Here is a tiny trained network, its code and every weight. The questions are about switching its units off for an input and a class, where a switched-off unit gives its printed mean instead of its output.

import numpy as np


def w(rows, s, z=0):
    codes = np.array(rows[::2]) - 128.0
    scale = np.full(codes.shape[1], s)
    scale[-1] = z or s
    return codes * scale


def norm(h):
    return h / np.sqrt((h * h).mean(-1, keepdims=True) + 1e-5)


def f(y):
    return np.maximum(y, 0)


def log_softmax(a):
    a = a - a.max(-1, keepdims=True)
    return a - np.log(np.exp(a).sum(-1, keepdims=True))


def net(x, mask):
    res = np.array(x, float).reshape(1, 4) / 4 @ E
    u = 0
    for l in range(4):
        y = f(norm(res) @ A[l][:, :-1].T + A[l][:, -1])
        res = res + np.where(mask[u : u + 4], y, B[l][:, -1]) @ B[l][:, :-1]
        u += 4
    return log_softmax(norm(res)[-1] @ U[:, :-1].T + U[:, -1])


A, B = {}, {}
E = w([
[120,93,183,48,48,160,253,181,191],'x0',
[145,100,188,85,153,93,149,44,124],'x1',
[4,151,150,184,133,119,173,176,55],'x2',
[128,129,120,124,125,130,126,124,128],'x3',
],0.0018)
A[0] = w([
[70,175,136,170,50,130,188,176,23,236],'L0N1',
[176,164,63,154,236,170,63,94,169,95],'L0N2',
[34,136,129,181,243,21,167,29,8,56],'L0N3',
[254,99,89,160,246,126,33,76,180,6],'L0N4',
],0.0026,0.0014)
B[0] = w([
[123,110,39,66,167,63,113,109,229,233],'L0N1',
[58,147,106,37,152,120,234,180,200,223],'L0N2',
[134,73,249,227,59,177,54,132,2,244],'L0N3',
[19,75,113,60,160,124,243,177,133,254],'L0N4',
],0.0028,0.0031)
A[1] = w([
[255,80,143,64,111,214,141,99,187,176],'L1N1',
[158,215,124,131,203,231,139,130,99,27],'L1N2',
[63,140,108,153,118,126,58,169,91,122],'L1N3',
[111,83,213,84,161,100,197,34,103,2],'L1N4',
],0.0033,0.0011)
B[1] = w([
[153,252,178,166,8,123,80,160,180,254],'L1N1',
[73,137,204,2,129,203,139,214,187,130],'L1N2',
[211,171,85,118,140,146,130,92,142,204],'L1N3',
[195,170,160,185,86,104,149,37,249,235],'L1N4',
],0.0036,0.003)
A[2] = w([
[58,96,86,57,161,153,174,203,94,2],'L2N1',
[161,173,178,47,197,205,80,230,159,110],'L2N2',
[126,133,161,109,149,79,232,4,190,49],'L2N3',
[45,132,155,81,98,197,195,180,127,198],'L2N4',
],0.0036,0.00081)
B[2] = w([
[134,146,132,31,166,138,147,232,85,195],'L2N1',
[77,68,95,109,174,140,142,114,3,174],'L2N2',
[54,43,152,152,136,61,214,130,189,253],'L2N3',
[142,115,74,39,194,59,123,104,102,206],'L2N4',
],0.0041,0.0036)
A[3] = w([
[199,100,144,15,58,159,136,232,212,254],'L3N1',
[146,212,63,68,4,207,96,201,84,31],'L3N2',
[106,171,56,196,225,169,58,149,142,157],'L3N3',
[125,164,202,123,39,56,102,103,70,236],'L3N4',
],0.0035,0.0018)
B[3] = w([
[128,155,130,189,140,210,78,108,19,253],'L3N1',
[115,33,243,201,239,124,125,46,53,172],'L3N2',
[161,165,104,97,16,41,126,151,252,174],'L3N3',
[175,88,74,86,194,210,111,160,122,193],'L3N4',
],0.0037,0.0053)
U = w([
[67,147,52,32,229,124,152,223,33,198],'0',
[161,45,210,214,188,214,55,81,3,241],'1',
[55,25,203,156,175,43,219,64,204,192],'2',
[204,182,233,200,43,215,135,85,196,5],'3',
[144,218,17,179,84,19,28,190,213,34],'4',
],0.0044,0.0027)

Each question gives the input, the list of numbers given to net, and the class t.
The units are the neurons (one row each of A and B). Each row of codes is followed by its name. A weight is (code - 128) times the scale printed after its matrix; where a second scale follows, it is the last column's (A, B and U).
mask holds one flag per neuron, layer by layer. A switched-off neuron (its flag False) gives its mean, the last column of its row in B, instead of its output. The means were averaged over made-up inputs and are rounded, as every weight is.
A unit's drop is (log p(t) with every unit on - log p(t) with that unit switched off) / (log p(t) with every unit on - log p(t) with every unit switched off).
The circuit of an input: a set's keep is (log p(t) with only the set's units on - log p(t) with every unit switched off) / (log p(t) with every unit on - log p(t) with every unit switched off). Starting from the 12 units with the biggest drops (on a tie, the unit counted first), units are removed one at a time, each time the one whose removal leaves the highest keep (on an exact tie, the one counted first), for as long as the keep stays at least 0.8.
circuit, biggest first: the units of the circuit, biggest drop first
k most important neurons: the k neurons with the biggest drops, biggest first
top k neurons in layer l: the k neurons of layer l with the biggest drops, biggest first
input [-7,-5,1,3], class 4: circuit, biggest first -> L3N3
input [-4,2,-1,3], class 2: 2 most important neurons -> L1N4, L0N3
input [-6,0,3,7], class 4: top 2 neurons in layer 3 -> L3N3, L3N1
input [3,-5,0,7], class 1: circuit, biggest first -> L2N3, L3N2
input [-4,2,-6,0], class 2: circuit, biggest first -> L2N3, L0N4
input [3,5,-2,-7], class 3: circuit, biggest first -> L1N1, L0N4
input [-7,2,-8,-6], class 2: circuit, biggest first -> L0N4, L2N3
input [-1,-2,-8,1], class 0: top 3 neurons in layer 0 -> L0N4, L0N2, L0N3
input [0,0,-2,3], class 0: 3 most important neurons -> L0N4, L2N1, L0N3
input [-5,-2,6,4], class 4: circuit, biggest first -> L3N3, L1N3
input [-4,2,-1,2], class 2: 2 most important neurons -> L1N4, L0N3
input [3,-1,-8,-7], class 1: 2 most important neurons -> L3N2, L1N4
input [-5,6,0,7], class 2: 2 most important neurons -> L1N4, L0N4
input [5,3,-4,6], class 3: most important neuron -> L1N1
input [8,-2,-2,0], class 1: top 2 neurons in layer 1 -> L1N1, L1N4
input [-6,2,0,5], class 2: 4 most important neurons -> L0N2, L0N4, L1N1, L3N1
input [5,3,-4,3], class 3: 2 most important neurons -> L1N1, L1N4
input [8,3,0,-1], class 3: 3 most important neurons -> L1N1, L0N4, L0N2
input [1,2,-1,-1], class 3: circuit, biggest first -> L0N4, L1N1
input [3,3,-7,-3], class 3: circuit, biggest first -> L1N1
input [-3,0,-1,-7], class 0: 2 most important neurons -> L0N4, L0N2
input [1,-8,-2,6], class 1: 2 most important neurons -> L3N2, L0N4
